Below are the code and all the weights of a small trained network. Each question names an input and a class and asks about switching units off, where a switched-off unit gives its printed mean instead of its output.

import numpy as np


def w(rows, s, z=0):
    codes = np.array(rows[::2]) - 128.0
    scale = np.full(codes.shape[1], s)
    scale[-1] = z or s
    return codes * scale


def f(y):
    return np.maximum(y, 0)


def log_softmax(a):
    a = a - a.max(-1, keepdims=True)
    return a - np.log(np.exp(a).sum(-1, keepdims=True))


def net(x, mask):
    res = np.array(x, float).reshape(1, 6) / 4 @ E
    y = f(res @ A[0][:, :-1].T + A[0][:, -1])
    res = res + np.where(mask, y, B[0][:, -1]) @ B[0][:, :-1]
    return log_softmax(res[-1] @ U[:, :-1].T + U[:, -1])


A, B = {}, {}
E = w([
[128,144,126,133,137,139,124,122,135],'x0',
[128,134,131,146,133,132,114,138,141],'x1',
[119,131,115,111,132,122,168,122,125],'x2',
[104,191,162,151,41,33,144,54,169],'x3',
[50,209,104,80,139,75,61,215,76],'x4',
[167,160,255,59,169,122,157,155,175],'x5',
],0.011)
A[0] = w([
[97,145,135,105,121,109,130,151,76,96],'n0',
[177,61,127,173,100,183,147,66,155,132],'n1',
[167,75,107,109,156,174,116,172,93,76],'n2',
[104,188,163,148,23,59,120,49,167,79],'n3',
[125,143,112,132,141,114,106,131,112,72],'n4',
[75,199,91,108,116,80,82,187,72,134],'n5',
[132,139,102,118,116,142,150,109,160,22],'n6',
[81,90,2,206,93,155,99,124,56,37],'n7',
[98,176,181,69,174,110,106,141,130,67],'n8',
[150,131,217,96,129,135,133,160,157,2],'n9',
[66,188,82,89,112,129,77,165,78,120],'n10',
[183,91,135,196,110,171,165,58,132,132],'n11',
[113,125,47,169,102,84,115,88,142,45],'n12',
[136,66,73,99,230,197,114,169,109,38],'n13',
],0.0095,0.0023)
B[0] = w([
[130,99,130,103,133,90,118,147,177,168],'n0',
[133,87,76,124,82,163,116,144,188,213],'n1',
[52,166,125,133,125,77,93,89,92,197],'n2',
[66,187,122,191,192,34,50,52,35,237],'n3',
[147,135,96,115,142,141,134,112,151,147],'n4',
[147,51,42,138,58,128,120,113,210,236],'n5',
[123,124,106,104,151,129,103,143,124,138],'n6',
[255,165,227,81,198,196,202,182,89,253],'n7',
[169,108,156,90,139,150,143,196,172,185],'n8',
[183,193,178,112,152,134,196,191,139,175],'n9',
[145,89,103,108,78,139,117,115,232,221],'n10',
[108,78,67,114,29,148,119,133,186,209],'n11',
[164,197,222,102,147,149,164,155,93,189],'n12',
[22,198,106,190,187,47,60,88,81,233],'n13',
],0.0072,0.014)
U = w([
[133,35,38,143,66,129,112,155,252,252],'0',
[9,177,101,189,184,83,68,130,33,16],'1',
[255,163,215,107,194,154,193,184,125,73],'2',
],0.0089,0.00035)

Each question gives the input, the list of numbers given to net, and the class t.
The units are the neurons (one row each of A and B). Each row of codes is followed by its name. A weight is (code - 128) times the scale printed after its matrix; where a second scale follows, it is the last column's (A, B and U).
mask holds one flag per neuron, in row order. A switched-off neuron (its flag False) gives its mean, the last column of its row in B, instead of its output. The means were averaged over made-up inputs and are rounded, as every weight is.
A unit's drop is (log p(t) with every unit on - log p(t) with that unit switched off) / (log p(t) with every unit on - log p(t) with every unit switched off).
The circuit of an input: a set's keep is (log p(t) with only the set's units on - log p(t) with every unit switched off) / (log p(t) with every unit on - log p(t) with every unit switched off). Starting from the 12 units with the biggest drops (on a tie, the unit counted first), units are removed one at a time, each time the one whose removal leaves the highest keep (on an exact tie, the one counted first), for as long as the keep stays at least 0.8.
units of the circuit, in order: the units of the circuit, biggest drop first
unit that matters most: the unit with the biggest drop
top k neurons: the k neurons with the biggest drops, biggest first
drop when u is switched off: that unit's drop, to one decimal
input [3,-2,3,-3,4,4], class 0: units of the circuit, in order : (n7; n3)
input [5,-2,3,0,4,-5], class 2: top 4 neurons : (n7; n11; n12; n1)
input [4,3,-7,-8,-5,4], class 1: units of the circuit, in order : (n13)
input [-7,-8,2,0,8,7], class 0: top 2 neurons : (n5; n7)
input [-4,-4,-1,-5,-5,4], class 0: top 2 neurons : (n3; n7)
input [3,-3,5,5,-4,1], class 1: top 3 neurons : (n3; n5; n10)
input [0,3,4,3,5,-7], class 2: top 2 neurons : (n7; n12)
input [-6,4,0,-6,6,-6], class 0: top 3 neurons : (n5; n10; n3)
input [4,3,-7,-7,6,6], class 1: top 2 neurons : (n13; n7)
input [7,-2,7,-1,-6,6], class 0: top 2 neurons : (n7; n11)
input [-4,-4,5,3,-7,-8], class 2: top 3 neurons : (n7; n12; n5)
input [5,-2,-5,8,-7,6], class 1: top 2 neurons : (n3; n5)
input [-6,6,-4,8,-3,8], class 1: top 2 neurons : (n3; n7)
input [3,-3,2,-4,7,-4], class 0: top 2 neurons : (n5; n10)
input [-3,8,-1,0,2,-1], class 0: units of the circuit, in order : (n3)
input [-5,8,-3,6,-5,-8], class 2: top 3 neurons : (n7; n12; n13)
input [-5,5,-8,-4,-3,-8], class 2: drop when n7 is switched off : 1.3
input [8,-3,7,4,5,2], class 0: drop when n13 is switched off : 0.2
input [-2,3,1,8,-1,1], class 1: drop when n12 is switched off : 0.0
input [7,2,-4,-4,-1,-2], class 1: unit that matters most : n13
